Below is a small trained network, with its code and all its weights. Each question gives an input and a class and asks what happens when units are switched off, that is, made to give their printed mean instead of their output.

import numpy as np


def w(rows, s, z=0):
    codes = np.array(rows[::2]) - 128.0
    scale = np.full(codes.shape[1], s)
    scale[-1] = z or s
    return codes * scale


def f(y):
    return np.maximum(y, 0)


def log_softmax(a):
    a = a - a.max(-1, keepdims=True)
    return a - np.log(np.exp(a).sum(-1, keepdims=True))


def net(x, mask):
    res = np.array(x, float).reshape(1, 4) / 4 @ E
    y = f(res @ A[0][:, :-1].T + A[0][:, -1])
    res = res + np.where(mask, y, B[0][:, -1]) @ B[0][:, :-1]
    return log_softmax(res[-1] @ U[:, :-1].T + U[:, -1])


A, B = {}, {}
E = w([
[51,135,218,130,117],'x0',
[26,79,111,255,169],'x1',
[189,176,89,166,160],'x2',
[186,66,177,149,189],'x3',
],0.0087)
A[0] = w([
[119,74,145,58,38,130],'n0',
[233,107,145,76,194,199],'n1',
[135,145,104,63,142,62],'n2',
[98,202,149,183,84,196],'n3',
[200,58,123,121,206,146],'n4',
[193,118,187,72,69,189],'n5',
[135,104,49,145,220,178],'n6',
[185,37,84,132,151,130],'n7',
[190,160,202,57,49,221],'n8',
[114,145,128,128,187,27],'n9',
[220,230,75,150,73,102],'n10',
[169,75,110,153,156,103],'n11',
[75,2,104,116,143,193],'n12',
[171,173,175,161,141,167],'n13',
[185,96,154,139,199,120],'n14',
[128,188,84,111,83,174],'n15',
[73,140,40,186,44,251],'n16',
[174,173,43,164,78,237],'n17',
[98,118,112,96,140,5],'n18',
],0.0092,0.0033)
B[0] = w([
[210,75,177,64,126,185],'n0',
[75,140,210,227,203,255],'n1',
[126,200,126,65,226,161],'n2',
[61,41,85,45,134,180],'n3',
[139,184,190,197,116,225],'n4',
[196,65,154,97,203,226],'n5',
[87,192,123,182,44,218],'n6',
[165,168,137,239,60,201],'n7',
[168,57,104,74,215,251],'n8',
[86,82,3,99,217,135],'n9',
[103,118,28,142,171,224],'n10',
[179,186,165,220,68,181],'n11',
[130,26,202,231,183,214],'n12',
[52,54,145,175,224,176],'n13',
[138,165,206,190,116,202],'n14',
[108,139,29,34,158,183],'n15',
[43,13,51,87,126,221],'n16',
[56,172,17,152,80,222],'n17',
[172,100,157,111,132,129],'n18',
],0.0052,0.0084)
U = w([
[151,78,213,82,129,135],'0',
[191,220,67,83,148,26],'1',
[197,184,165,254,83,5],'2',
[32,75,172,249,247,249],'3',
[33,146,81,117,69,191],'4',
],0.0069,0.0033)

Each question gives the input, the list of numbers given to net, and the class t.
The units are the neurons (one row each of A and B). Each row of codes is followed by its name. A weight is (code - 128) times the scale printed after its matrix; where a second scale follows, it is the last column's (A, B and U).
mask holds one flag per neuron, in row order. A switched-off neuron (its flag False) gives its mean, the last column of its row in B, instead of its output. The means were averaged over made-up inputs and are rounded, as every weight is.
A unit's drop is (log p(t) with every unit on - log p(t) with that unit switched off) / (log p(t) with every unit on - log p(t) with every unit switched off).
The circuit of an input: a set's keep is (log p(t) with only the set's units on - log p(t) with every unit switched off) / (log p(t) with every unit on - log p(t) with every unit switched off). Starting from the 12 units with the biggest drops (on a tie, the unit counted first), units are removed one at a time, each time the one whose removal leaves the highest keep (on an exact tie, the one counted first), for as long as the keep stays at least 0.8.
circuit, biggest first: the units of the circuit, biggest drop first
most important unit: the unit with the biggest drop
k most important neurons: the k neurons with the biggest drops, biggest first
drop of u: that unit's drop, to one decimal
input [-6,-4,-3,8], class 2: circuit, biggest first => n7, n4
input [7,7,6,-7], class 4: most important unit => n1
input [5,-3,-6,6], class 0: circuit, biggest first => n0, n10, n17
input [7,-2,8,-4], class 4: circuit, biggest first => n1, n12, n3
input [-1,-7,5,7], class 3: 2 most important neurons => n1, n13
input [-7,-7,-7,8], class 3: 2 most important neurons => n1, n8
input [-7,-6,8,7], class 2: 2 most important neurons => n7, n11
input [-2,-8,5,1], class 3: 2 most important neurons => n1, n13
input [5,-1,-5,4], class 0: drop of n12 => -0.1
input [-8,1,4,-7], class 4: 2 most important neurons => n16, n17
input [7,-4,-4,6], class 0: drop of n0 => 0.3
input [3,0,-4,2], class 0: drop of n1 => 0.3
